Below is a small trained network, with its code and all its weights. Each question gives an input and a class and asks what happens when units are switched off, that is, made to give their printed mean instead of their output.

import numpy as np


def w(rows, s, z=0):
    codes = np.array(rows[::2]) - 128.0
    scale = np.full(codes.shape[1], s)
    scale[-1] = z or s
    return codes * scale


def norm(h):
    return h / np.sqrt((h * h).mean(-1, keepdims=True) + 1e-5)


def f(y):
    return y / 2 * (1 + np.tanh(0.7978845608 * (y + 0.044715 * y**3)))


def log_softmax(a):
    a = a - a.max(-1, keepdims=True)
    return a - np.log(np.exp(a).sum(-1, keepdims=True))


def net(x, mask):
    res = np.array(x, float).reshape(1, 3) / 4 @ E
    u = 0
    for l in range(3):
        y = f(norm(res) @ A[l][:, :-1].T + A[l][:, -1])
        res = res + np.where(mask[u : u + 7], y, B[l][:, -1]) @ B[l][:, :-1]
        u += 7
    return log_softmax(norm(res)[-1] @ U[:, :-1].T + U[:, -1])


A, B = {}, {}
E = w([
[88,82,113,103,102,85,151,131,90],'x0',
[72,207,10,157,48,55,65,153,199],'x1',
[47,100,144,169,162,166,80,114,117],'x2',
],0.012)
A[0] = w([
[123,150,163,137,98,115,116,138,142,86],'L0N0',
[159,110,138,104,139,145,147,140,125,41],'L0N1',
[169,193,125,148,131,117,139,114,181,62],'L0N2',
[186,106,178,87,116,159,163,137,79,68],'L0N3',
[163,98,161,122,163,111,166,141,134,2],'L0N4',
[135,142,49,91,16,45,149,105,153,81],'L0N5',
[148,136,61,120,7,30,131,157,136,58],'L0N6',
],0.013,0.0041)
B[0] = w([
[132,148,134,78,121,157,128,175,102,130],'L0N0',
[130,113,136,137,151,107,119,94,114,150],'L0N1',
[194,121,115,114,133,129,106,174,151,170],'L0N2',
[161,66,180,155,153,106,161,94,138,214],'L0N3',
[164,110,148,137,172,115,176,130,103,163],'L0N4',
[84,126,105,83,96,80,135,116,157,244],'L0N5',
[115,145,52,96,97,6,118,165,142,246],'L0N6',
],0.012,0.013)
A[1] = w([
[171,135,175,122,155,104,181,110,107,50],'L1N0',
[185,52,254,66,155,111,211,126,99,137],'L1N1',
[92,133,79,136,179,137,160,134,145,99],'L1N2',
[115,171,74,98,102,67,122,93,159,137],'L1N3',
[122,140,23,106,67,38,163,125,100,168],'L1N4',
[74,85,135,112,101,203,80,129,95,4],'L1N5',
[109,156,58,113,76,52,177,143,152,122],'L1N6',
],0.0091,0.0033)
B[1] = w([
[129,91,136,163,153,136,142,99,121,167],'L1N0',
[206,173,112,222,172,62,212,74,120,251],'L1N1',
[127,111,165,98,149,115,91,151,98,128],'L1N2',
[173,1,168,124,81,100,72,133,106,197],'L1N3',
[156,102,23,80,41,48,119,149,91,227],'L1N4',
[75,138,111,124,127,93,128,101,116,131],'L1N5',
[153,104,52,159,102,46,72,147,196,213],'L1N6',
],0.0099,0.014)
A[2] = w([
[206,185,32,113,157,140,61,133,177,55],'L2N0',
[151,127,112,74,70,130,169,188,109,132],'L2N1',
[177,112,138,92,94,198,142,103,120,2],'L2N2',
[141,82,183,97,124,165,254,100,147,84],'L2N3',
[201,145,117,126,88,201,84,157,210,45],'L2N4',
[85,161,43,131,107,86,179,110,124,48],'L2N5',
[140,111,180,112,127,124,187,112,132,48],'L2N6',
],0.008,0.003)
B[2] = w([
[205,81,213,79,70,148,56,185,60,215],'L2N0',
[154,171,72,183,101,109,42,85,157,183],'L2N1',
[146,47,164,204,136,160,109,164,111,104],'L2N2',
[204,142,104,116,206,101,134,76,68,254],'L2N3',
[202,179,172,58,155,226,167,254,135,146],'L2N4',
[115,134,54,31,126,148,185,125,109,201],'L2N5',
[165,203,116,207,168,107,164,112,131,176],'L2N6',
],0.0061,0.0047)
U = w([
[94,132,103,77,97,119,239,87,88,4],'0',
[8,121,139,146,154,163,78,74,143,141],'1',
[172,102,35,79,35,4,100,150,164,196],'2',
[193,158,166,115,121,201,68,193,169,101],'3',
[215,112,164,197,201,90,234,23,111,223],'4',
],0.013,0.0042)

Each question gives the input, the list of numbers given to net, and the class t.
The units are the neurons (one row each of A and B). Each row of codes is followed by its name. A weight is (code - 128) times the scale printed after its matrix; where a second scale follows, it is the last column's (A, B and U).
mask holds one flag per neuron, layer by layer. A switched-off neuron (its flag False) gives its mean, the last column of its row in B, instead of its output. The means were averaged over made-up inputs and are rounded, as every weight is.
A unit's drop is (log p(t) with every unit on - log p(t) with that unit switched off) / (log p(t) with every unit on - log p(t) with every unit switched off).
top k neurons: the k neurons with the biggest drops, biggest first
top k neurons in layer l: the k neurons of layer l with the biggest drops, biggest first
drop when u is switched off: that unit's drop, to one decimal
input [-6,-1,1], class 3: top neuron => (L0N3)
input [-8,5,4], class 3: top 3 neurons => (L0N6 L0N5 L1N4)
input [-8,6,7], class 3: top 3 neurons => (L0N6 L0N5 L1N4)
input [-5,-3,7], class 4: top 2 neurons => (L0N6 L0N5)
input [-7,2,-1], class 3: top 2 neurons in layer 0 => (L0N6 L0N5)
input [-7,4,3], class 3: top 2 neurons in layer 0 => (L0N6 L0N5)
input [-5,0,8], class 1: top 2 neurons => (L0N6 L1N1)
input [-8,-1,0], class 3: top 2 neurons in layer 0 => (L0N3 L0N6)
input [4,3,8], class 1: top 3 neurons => (L0N6 L0N5 L1N4)
input [-5,1,4], class 3: top 2 neurons => (L0N6 L1N1)
input [2,1,5], class 1: top 2 neurons => (L0N6 L0N5)
input [-4,1,7], class 1: top 2 neurons => (L0N6 L1N1)
input [-8,3,0], class 3: drop when L0N5 is switched off => 0.3
input [-8,1,4], class 3: drop when L0N6 is switched off => 0.4
input [5,0,8], class 1: drop when L0N6 is switched off => 0.9
